[128 = 0]

[153 142 120 119  92 148 118 131  91 103 122 132 141 137 125 180 136 130
 129 129 119 144 129 131 101 120 113 145 130 163 119 116 133 122 105 141
 137 166 154 126 163 123 150 100 137 122 128 125] => (56)
[125 141 119 112  58 148 102 128  76 103 101 141 147 129 121 170 141 130
 128 112 102 155 157 147  80 141 109 132 124 187 104 119 146 133 129 106
 113 165 147 127 181 110 147 104 139 123 131 125] => (56)
[ 58 101 132 130 159  94 129 136 119 140 117 142  97 119 130  41  94 125
 134 117 106 121 128 126 155 153 156 116 124  81 120 128 116 137 160  74
 102  90 122 158  98 133  83 159 125 141 107 135] => (60)
[ 85 120 121 140  81 124  98 155  39 104 110 151 120 134 116  99 103 134
 128 118  79 155 121 148 131 137 115 134 136 117 105 102 114 130 120  98
 127 151 139 173 142 126 106 113 128 144  90 134] => (60)
[173 138 128 117 161 145 145 104 205 143 142 107 143 127 120 172 156 122
 125 140 173 107 144 135 116 113 141 129 119 156 149 151 135 126 138 164
 128 112 125  83 120 125 163 135 128 117 175 120] => (65)
[130 128 125 124  87 137 111 130  90 113 116 144 138 131 125 144 132 130
 127 128 112 138 144 142 107 135 112 135 124 157 112 118 134 128 126 113
 123 148 136 126 156 121 138 112 131 126 129 127] => (60)
[ 80 121 118 124  86 125 104 140  66 113 103 135 126 125 126 119 114 129
 127 119  94 147 152 140 100 160 123 118 124 143 107  94 136 141 141  77
 102 140 144 147 159 120 118 126 127 124 118 131] => (56)
[103 118 119 151  74 121 111 164  27 107 123 154 113 135 134  93  95 133
 133 115  75 156  87 119 153 128 103 146 150  81 112 113 128 125  86 124
 151 162 126 189 144 129  86 116 130 135  64 131] => (60)
[107 110 120 136  68 136 104 149  42 103 125 153 132 139 130 120 110 128
 137 119  82 156 122 132 122 129 107 143 140 128 103 100 128 129 115 110
 133 161 135 164 156 120 116 106 133 131  88 125] => (56)
[123 136 120 123  12 152  93 151   4  94  98 151 147 138 125 160 118 133
 135 120  69 174 139 153  86 144  85 141 133 194  89  78 145 126 105 104
 125 192 164 157 196 107 132  86 136 127 105 130] => (56)
[157 126 127 148 137 126 136 137 123 131 147 134 120 130 134 121 128 129
 127 123 133 131  77 111 162 109 118 145 143  84 142 146 112 116  89 167
 162 140 120 150 113 135 121 123 127 130 100 131] => (60)
[138 123 121 160  85 132 125 156  45 104 140 161 119 136 137 113 108 135
 138 112  97 155  78 107 161 113  98 156 156  80 123 118 116 120  71 165
 170 168 123 184 135 131 110 104 130 125  65 134] => (60)

[167 135 148  77 121 143 122  89 120 106 140 139 171  53  71 140  91 113
 172 102 166 155  91  99 122 159  96 133 184 119  87 141 155 107 121 104
 115 204 153 131 188 155 134 182 137 127 120 179] => ns
[171 142 117 108 158 143 150 131 140 146 129 139 143  87 109 118  77 101
 133 140 126 170 127  94 119 163 111 106 182 138  98 106 145 104 138 114
  83 166 136 155 180 143 139  94 146 112 126 192] => jn
[106 149 157 109 118 129 118  94  94 105 145 127 156 137  82 184  75 118
 173 121 155 125 115 130 103 154 103 143  92 136 110 183 139 135 120 129
 133 168 169 123 194 153 102 164 121 104 103 111] => mm
[ 79 140 166 118 122 118  62 108  98 122 144 111 155 116 122 173  90 108
 174 120 121 134 113 143  76 167 117 194 100 104 121 159 118 128 132 102
 151 208 190  94 210 155  98 181 153 127  91  52] => Mt
[165 138  98 106 153 135 146 134 132 146 136 133 137  92 107 112  82 102
 124 145 110 160 132 113 116 154 112 123 167 116 120 105 135 106 129 111
  89 163 130 143 171 144 135  95 152 121 109 170] => jn
[148 138 118  74 136 135 114 107 110 118 140 123 150  59  81 145  91 106
 154 115 142 147 105 114 108 144  97 157 129 104 129 120 115 122 113 107
 123 196 151 123 181 147 128 168 157 114 105 148] => ns
[189 163 160 128 148 149  61  56 170 114 130 135 145 115  94 173  77  75
 108  73  85 171  90 140 134 154 145 103 145 153 115 145 177 122 115 116
  83 124 176 186 156 174 125 107 125 121 118 140] => Mh
[162 153 194 153 148 182  38  78 166 130 127 124 153  75 103 178  87  55
 140  92  83 192  85 136 100 182 154 107 162 165 119 120 171 111 131 103
 107 158 205 178 168 184 106  96 163 129 122 154] => Sg
[185 152 137 117 154 134 106  75 159 132 134 137 136 121 114 153  81  89
  99 111  84 171 119 133 123 155 142 110 154 145 113 126 162 126 125 121
  77 130 154 165 166 156 123 101 138 118 117 131] => Cc
[159 136 127  90 125 128 111 106 129 113 128 130 155  62  89 153 100 121
 142 117 142 151 104 102 108 147 103 165 141  96 105 135 148 118 114 105
 116 196 158 128 180 170 138 178 154 129 111 139] => cp
[160 144 107  72 139 122  98 111 123 111 140 127 155  72  79 157  87 111
 138  81 131 147  84 115 122 149  96 170 125  90 110 134 121 121 106 108
 113 208 150 131 190 153 148 171 161 119 102 146] => ns
[177 132 159 113 135 155 113  51 125 118 139 140 120 110 107 141  96  78
 140 145 101 149 143 158 116 149 163 120 142 145 151 113 151 136 119 108
 105  84 153 157 156 153  81 127 127 111 123 120] => Mh
[138 124 119 128 133 143 150 130 129 151 123 130 139  89 123  85  97 110
 141 158  95 159 121 120 104 170 136 136 179 104 118 102 121 106 147  98
 116 164 138 132 185 151 122 124 159 136 111 123] => jn
[171 145 113 122 144 137 106 132 169 146 121 131 142  81 106 128 101  92
 101 112  98 172  73 112 117 154 131 124 181 116 116 100 147 100 131 107
  86 167 156 167 154 150 143  92 167 121 134 177] => rl
[165 142 156 140 153 158 107  87 139 135 137 130 137 108 120 149  82  70
 139 142  88 166 135 143 104 165 159 109 144 160 134 106 148 127 128 106
  96 121 162 152 169 155  90  89 145 116 117 125] => pg
[155 127 139 130 144 158 130 117 140 140 130 132 135  75 113 118  98  89
 144 153 116 170 136 115  95 165 140 132 162 128 129  91 141 102 144  92
 100 158 157 150 151 141 115  92 162 128 123 169] => Lc
[154 141 159 152 151 155  86  93 143 136 141 117 133 105 119 145  86  69
 134 131  74 169 119 151  94 174 162 131 143 148 131 112 136 119 132  97
  99 137 168 152 176 165  98  93 160 123 111 105] => pg
[161 135 151 144 154 132  95  94 154 141 122 125 130 127 131 135  92  79
 104 120  55 164 114 152 112 161 160 142 151 121 128 122 135 124 135 104
 100 134 159 154 174 166 114 119 151 137 109  78] => Cc
[144 184 128  84 145 107  97  83 112  98 163 126 173 144  62 232  49 107
 147  72 172 129 115 106 130 142  88 130  71 189  96 200 154 140  96 152
  97 183 160 137 194 148 129 144 121  82 109 159] => mm
[173 148 164 136 149 161 105  83 172 129 128 131 140 100 118 149  82  71
 146 131 101 181 127 131 109 165 144 100 161 165 115 116 169 115 138 107
  88 139 167 167 168 157 103  77 139 116 128 169] => Cc
[106 122 111  89 130 130 106 145  96 125 135 111 152  94  93 142 110 124
 156  93 116 126  75 135 109 150 109 178  97  71 139 149  95 116 112 109
 152 202 146 110 179 153 143 192 161 128  85  79] => rz
[165 140 100 110 159 141 140 145 127 147 134 128 133  66 102 119  88  94
 144 148 117 162 129 102 111 160 125 128 140 123 135  84 120 108 130 103
  94 163 137 142 159 136 128  81 174 107 118 185] => Nl
[124 145 155  97 131 121 108  82  97 104 153 126 163 114  84 185  72 111
 177 118 166 139 134 121  94 159  95 158 113 136  90 158 146 135 120 119
 114 190 170 120 206 145  99 164 121 105 119 133] => Mt
[167 153 120 123 158 147 103 145 152 149 126 123 156  77 109 139  80  92
 130 101 107 178  90 100 119 162 113 116 144 129 106 116 137  93 133 111
  82 189 151 155 170 154 151  89 176 120 117 206] => Nl
[153 136 116 125 150 154 144 139 132 143 126 122 135  72 123 111  87 101
 141 149 103 163 120 108 106 166 130 126 156 118 127  95 126 104 134 100
 103 165 145 137 179 146 130  92 167 117 111 159] => Nl
[160 138 127  63 144 147 115 105 108 104 150 133 154  43  65 151  84  91
 176 126 160 144 122 110 102 147  90 141 140 118 125 116 143 122 108 102
 111 195 151 134 184 144 119 154 152  98 114 183] => ns
[171 159 118 119 163 143 108 129 150 142 151 134 156  82  98 144  68  90
 120 115 120 179 108 104 116 163 108 108 171 141 102 116 150  98 136 117
  76 186 153 164 178 146 145  81 162 108 130 211] => jn
[105 137 172 164 133 193  95 152 143 152 126 129 159  33  98 115 106  66
 173 153 125 190 115 108  67 184 130 117 200 148 120  66 151  72 169  80
 128 196 196 163 152 154 106  49 203 123 152 231] => rl
[160 133 163 138 139 153 119  84 144 132 131 132 125  99 124 122  90  82
 138 150  85 168 130 143 104 165 152 123 167 144 131 108 148 117 137 100
 103 125 159 158 163 156  97  99 141 126 121 127] => Cc
[169 146 107 116 159 129 106 132 169 142 125 131 145  87 107 138  97  97
  90 103  95 181  99 111 128 148 126 131 157 110 112 121 144  99 128 116
  80 177 156 161 152 145 154  96 164 127 126 178] => rl
[114 162 154 111 136 105  50  95 133 113 147 114 179 131  78 208  68 110
 134  66 126 157  77 130 100 166  98 181 109 131  85 200 148 124 118 123
 107 230 199 132 228 164 137 173 155 113  98  96] => Mt
[178 154 141 143 152 132 101  89 154 134 131 123 130 124 128 157  89  82
 107 107  68 166 114 146 122 155 164 122 131 141 121 126 143 126 124 113
  83 113 160 156 164 168 115 102 145 127 113  98] => pg
